Here is a tiny trained network, its code and every weight. The questions are about switching its units off for an input and a class, where a switched-off unit gives its printed mean instead of its output.

import numpy as np


def w(rows, s, z=0):
    codes = np.array(rows[::2]) - 128.0
    scale = np.full(codes.shape[1], s)
    scale[-1] = z or s
    return codes * scale


def f(y):
    return y / 2 * (1 + np.tanh(0.7978845608 * (y + 0.044715 * y**3)))


def log_softmax(a):
    a = a - a.max(-1, keepdims=True)
    return a - np.log(np.exp(a).sum(-1, keepdims=True))


def net(x, mask):
    res = np.array(x, float).reshape(1, 5) / 4 @ E
    y = f(res @ A[0][:, :-1].T + A[0][:, -1])
    res = res + np.where(mask, y, B[0][:, -1]) @ B[0][:, :-1]
    return log_softmax(res[-1] @ U[:, :-1].T + U[:, -1])


A, B = {}, {}
E = w([
[178,33,221,139,99,148,156,248,101,242,217],'x0',
[175,122,112,207,227,232,184,235,82,14,74],'x1',
[126,125,132,121,125,126,143,132,126,132,120],'x2',
[200,14,51,44,190,104,64,100,1,175,65],'x3',
[241,152,153,173,22,206,192,30,103,180,45],'x4',
],0.0041)
A[0] = w([
[186,30,51,51,180,104,70,72,15,180,70,127],'n0',
[157,144,112,195,206,213,218,219,80,61,87,121],'n1',
[234,148,131,174,17,205,197,42,102,170,55,96],'n2',
[77,130,157,59,20,18,86,39,172,228,178,121],'n3',
[160,131,126,186,214,206,161,219,90,39,83,97],'n4',
[85,227,11,130,133,113,122,8,164,38,10,120],'n5',
[9,105,86,75,226,50,60,234,151,84,210,102],'n6',
[111,112,145,122,136,154,96,115,128,130,113,254],'n7',
[185,55,217,155,59,148,204,252,91,253,187,124],'n8',
[66,225,201,202,72,172,188,152,238,92,193,95],'n9',
[199,41,57,33,176,99,50,88,18,167,71,107],'n10',
[11,83,102,58,243,57,72,221,170,68,216,141],'n11',
[80,219,13,137,139,110,121,24,146,19,19,115],'n12',
[179,57,224,161,87,164,158,235,88,238,225,101],'n13',
[38,254,220,210,52,134,177,114,246,113,190,129],'n14',
[76,144,141,51,43,28,89,24,172,248,170,138],'n15',
[236,151,142,165,15,201,193,40,107,173,44,115],'n16',
[167,121,110,197,198,220,162,218,104,40,87,106],'n17',
],0.0038,0.0069)
B[0] = w([
[204,210,191,151,190,36,218,196,76,68,172,179],'n0',
[174,95,61,61,71,149,79,192,185,62,81,165],'n1',
[47,208,174,184,44,156,40,204,2,205,79,172],'n2',
[202,108,43,44,54,160,74,241,180,31,63,200],'n3',
[176,127,84,49,45,93,78,220,197,60,30,150],'n4',
[61,44,192,59,198,190,65,95,105,107,221,200],'n5',
[43,207,164,203,56,168,45,180,16,214,73,175],'n6',
[215,108,11,230,157,226,188,91,130,100,230,253],'n7',
[77,57,183,51,190,183,75,89,127,102,210,198],'n8',
[199,206,220,109,191,22,199,220,89,44,136,172],'n9',
[197,219,226,134,197,44,222,211,87,39,154,168],'n10',
[84,189,107,205,56,185,87,168,30,176,103,201],'n11',
[58,44,199,43,203,189,73,93,109,106,209,192],'n12',
[59,43,195,32,190,171,62,100,133,101,177,181],'n13',
[202,197,163,139,175,72,207,206,89,56,172,208],'n14',
[205,113,28,68,75,161,79,227,182,26,78,212],'n15',
[54,199,146,195,68,176,63,202,15,184,100,185],'n16',
[180,110,63,42,58,112,73,211,199,54,42,155],'n17',
],0.0061,0.0056)
U = w([
[194,103,27,33,33,118,71,184,228,77,22,53],'0',
[192,219,235,150,206,8,245,161,100,93,153,42],'1',
[26,204,160,226,39,172,43,143,31,226,62,75],'2',
[36,12,226,20,218,186,62,60,159,126,209,37],'3',
[175,122,45,190,134,181,169,110,139,121,176,244],'4',
[135,64,43,231,156,96,223,18,239,214,93,159],'5',
[34,93,185,86,77,34,210,10,245,252,2,2],'6',
],0.0078,0.0074)

Each question gives the input, the list of numbers given to net, and the class t.
The units are the neurons (one row each of A and B). Each row of codes is followed by its name. A weight is (code - 128) times the scale printed after its matrix; where a second scale follows, it is the last column's (A, B and U).
mask holds one flag per neuron, in row order. A switched-off neuron (its flag False) gives its mean, the last column of its row in B, instead of its output. The means were averaged over made-up inputs and are rounded, as every weight is.
A unit's drop is (log p(t) with every unit on - log p(t) with that unit switched off) / (log p(t) with every unit on - log p(t) with every unit switched off).
The circuit of an input: a set's keep is (log p(t) with only the set's units on - log p(t) with every unit switched off) / (log p(t) with every unit on - log p(t) with every unit switched off). Starting from the 12 units with the biggest drops (on a tie, the unit counted first), units are removed one at a time, each time the one whose removal leaves the highest keep (on an exact tie, the one counted first), for as long as the keep stays at least 0.8.
circuit, biggest first: the units of the circuit, biggest drop first
top k neurons: the k neurons with the biggest drops, biggest first
drop of u: that unit's drop, to one decimal
input [6,4,-4,1,-4], class 3: circuit, biggest first : (n13)
input [1,-7,-2,-7,1], class 0: top 3 neurons : (n3 n15 n0)
input [5,4,-4,-1,4], class 3: circuit, biggest first : (n8 n13)
input [-8,6,5,4,8], class 2: top 2 neurons : (n2 n16)
input [2,3,-7,8,8], class 1: top 2 neurons : (n0 n10)
input [8,4,0,3,7], class 3: top 4 neurons : (n8 n13 n11 n6)
input [-5,-3,4,-4,-7], class 2: top 2 neurons : (n6 n11)
input [8,8,3,3,-3], class 0: top 3 neurons : (n4 n17 n1)
input [-8,-5,-1,0,7], class 3: top 3 neurons : (n5 n12 n11)
input [-1,4,5,0,-5], class 2: circuit, biggest first : (n6 n11)
input [0,-6,-4,-2,-6], class 0: top 3 neurons : (n3 n15 n16)
input [-6,-1,-4,-8,8], class 1: top 4 neurons : (n14 n9 n11 n6)
input [4,0,2,5,6], class 2: top 3 neurons : (n2 n16 n14)
input [-4,6,-4,-7,8], class 2: circuit, biggest first : (n2)
input [-5,0,-1,1,4], class 3: circuit, biggest first : (n5 n12)
input [1,-1,-4,7,-2], class 1: top 2 neurons : (n10 n0)
input [8,-3,3,-8,-5], class 1: top 4 neurons : (n14 n9 n5 n12)
input [-5,4,2,0,-4], class 3: top 4 neurons : (n12 n5 n15 n3)
input [1,6,2,-1,7], class 2: top 3 neurons : (n2 n16 n15)
input [-3,-8,3,-8,-6], class 0: circuit, biggest first : (n3)
input [0,7,-6,6,5], class 0: drop of n12 : 0.0
input [4,7,-5,-7,-4], class 0: drop of n9 : -0.1
input [7,5,0,6,-7], class 2: drop of n6 : 0.9
input [-1,-1,-2,-3,1], class 5: drop of n10 : 0.2
